Questions about the row below.
1) Give the centre entry.
2) Give the entry just right of 678.
3) Give the entry just left of the centre entry.
792  678  402  191  465  479  398  494  453  385  359  548  804
1) 398
2) 402
3) 479

X =
[[3 5 3 1 5]
 [4 5 3 1 6]
 [6 2 6 1 4]
 [4 4 6 1 2]
 [5 2 4 1 7]
 [6 3 6 1 3]
 [5 3 5 1 3]
 [2 5 6 1 2]
 [4 3 4 1 5]
 [4 5 3 1 6]
 [6 3 2 1 3]
 [3 5 3 1 5]]
What is the smallest entry in the first row?
A: 1
The 2nd entry, reading row by row -> 5
What is the top entry of the column that holds the largest entry?
A: 5
The smallest entry in the first column -> 2
The entry directly below 7 is 3
What is the last entry, reading row by row?
A: 5
What is the entry in the bottom-left corner?
A: 3
The third entry from the end, reading row by row -> 3
The entry directly above the largest entry: 2
The largest entry -> 7
What is the 3rd entry on the diagonal from the top-right corner?
A: 6
What is the first entry, reading row by row?
A: 3

[-2.96 -0.73  0.02  2.72  0.14  0.11  2.63  1.68 -1.79  4.44 -2.95 -0.26
  0.01 -1.43 -3.49 -0.25]
Read off the entry just right of -2.96.
Answer: -0.73
Read off the third entry from the left.
Answer: 0.02
The fourth-last entry is 0.01
Read off the smallest entry.
Answer: -3.49
The last entry -> -0.25
The first entry -> -2.96
Read off the maximum.
Answer: 4.44
Read off the 3rd-last entry.
Answer: -1.43

Questions about the row below.
1) Find the first entry from the left.
2) Find the third entry from the right.
3) Find the fourth entry from the end.
4) Find the second largest entry.
5) Find the 3rd entry from the left.
6) Find the entry just right of -0.08.
7) Find the entry just left of 3.30.
8) Find the fourth entry.
[-0.74 -0.22  0.48  1.10  1.64  1.61  0.91 -0.51 -5.57 -0.08  3.30]
1) -0.74
2) -5.57
3) -0.51
4) 1.64
5) 0.48
6) 3.30
7) -0.08
8) 1.10

array([[ 0.24, -0.04,  0.06,  0.18,  0.17, -0.08, -0.20, -0.07, -0.01,
        -0.06,  0.18, -0.11, -0.01, -0.23,  0.01],
       [ 0.14, -0.11,  0.06, -0.16,  0.05, -0.20,  0.08, -0.03,  0.02,
        -0.01,  0.18, -0.10,  0.12, -0.07,  0.20],
       [ 0.06, -0.04,  0.06, -0.02,  0.11, -0.05, -0.06, -0.05,  0.14,
        -0.06, -0.08,  0.07, -0.02,  0.05, -0.07],
       [-0.15,  0.10,  0.01, -0.14, -0.24, -0.04, -0.05, -0.04,  0.11,
         0.04,  0.05,  0.06,  0.22, -0.21,  0.13],
       [ 0.00,  0.00,  0.01,  0.02, -0.01,  0.03, -0.09,  0.05,  0.09,
         0.10, -0.10,  0.05,  0.14,  0.16, -0.14]])
The entry just right of the largest entry: -0.04
Which number is the largest entry? 0.24
The centre entry: -0.05
Which number is the entry just left of 0.20? -0.07
Which number is the entry just left of the smallest entry? -0.14
The entry just right of the smallest entry is -0.04

Questions about the row below.
1) The first entry from the left?
2) The first entry from the right?
3) The third smallest entry?
230  158  241  183  210  141  104   58  129  208
1) 230
2) 208
3) 129

Questions about the matrix below. Rows and columns are numbered from 1.
1) Report the bottom-right entry.
2) Report the entry just left of -0.41.
3) Report the entry just right of 1.19.
4) Report the entry at row 1, column 3.
5) Report the entry in row 1 and column 1.
6) Report the entry just left of 0.46.
7) Report the entry just left of -0.13.
8) Report the entry at row 1, column 2.
[[ 1.85  0.86  0.47  0.38  1.56 -1.25 -0.64  0.52  1.66  1.43  0.28]
 [ 1.19 -0.09  0.54 -0.05  0.86 -0.46 -0.31  0.65  0.60  0.12 -0.18]
 [ 2.80  0.90  0.99  1.02  1.33 -0.14  0.18  0.93  0.55  0.16  0.36]
 [ 1.56 -0.18  0.43  0.20  1.28 -0.36 -0.43  1.06  0.83  0.58 -0.29]
 [ 0.87 -0.24  0.57  0.35  1.50 -1.19 -0.85  1.10  2.07 -0.85  0.18]
 [ 0.39 -0.48  0.35  0.23  1.06 -0.41 -0.10  0.77  0.83  0.89 -0.33]
 [ 2.41 -0.09 -0.08  1.62  0.55  0.99 -0.16 -0.90 -1.84  4.47 -0.91]
 [-2.44  0.46 -1.31 -0.06 -1.14  0.03 -0.59 -1.84  0.10  1.03  0.63]
 [-0.18  0.98 -1.54 -0.32 -0.46 -0.15 -1.63 -2.43  0.22  2.78  0.81]
 [ 0.55 -1.16  0.61  1.82  1.99  0.16  0.24  0.58  0.48  4.12 -0.88]
 [-0.21 -0.15 -0.43 -1.95 -2.83 -0.13 -1.36 -2.17 -2.27 -2.75 -0.07]
 [ 2.50  3.48 -0.80 -2.03 -1.49 -0.28 -2.60 -2.23 -1.55  1.99  1.54]
 [-3.46 -3.50  2.34  0.72 -0.49  0.29  3.29  3.75 -1.29 -2.58 -2.56]
 [-1.37  4.60 -2.92 -2.79 -3.27  1.49 -1.74 -2.88 -1.15 -2.86  3.62]]
1) 3.62
2) 1.06
3) -0.09
4) 0.47
5) 1.85
6) -2.44
7) -2.83
8) 0.86

[-5.92 -5.56  2.22 -3.73 -2.23  3.24 -1.87  1.33]
The entry just right of -1.87 is 1.33
The largest entry is 3.24
The entry just left of 1.33 -> -1.87

Questions about the matrix below.
1) What is the 2nd entry on the diagonal from the top-right corner?
2) What is the fourth entry, reading row by row?
3) What is the entry directly above the centre entry?
4) What is the third entry on the main diagonal?
5) What is the centre entry?
6) What is the entry directly above 1?
7) What is the entry in the top-right corner?
8) What is the entry in the bottom-left corner?
[[6, 6, 7, 6, 6, 6, 6, 9, 6],
 [3, 5, 4, 5, 4, 5, 5, 7, 5],
 [6, 5, 8, 5, 6, 6, 5, 4, 5],
 [4, 6, 2, 5, 7, 1, 6, 2, 5],
 [6, 8, 4, 6, 4, 5, 6, 8, 6],
 [5, 7, 6, 5, 6, 3, 7, 3, 6],
 [5, 5, 4, 6, 5, 8, 7, 7, 6]]
1) 7
2) 6
3) 6
4) 8
5) 7
6) 6
7) 6
8) 5
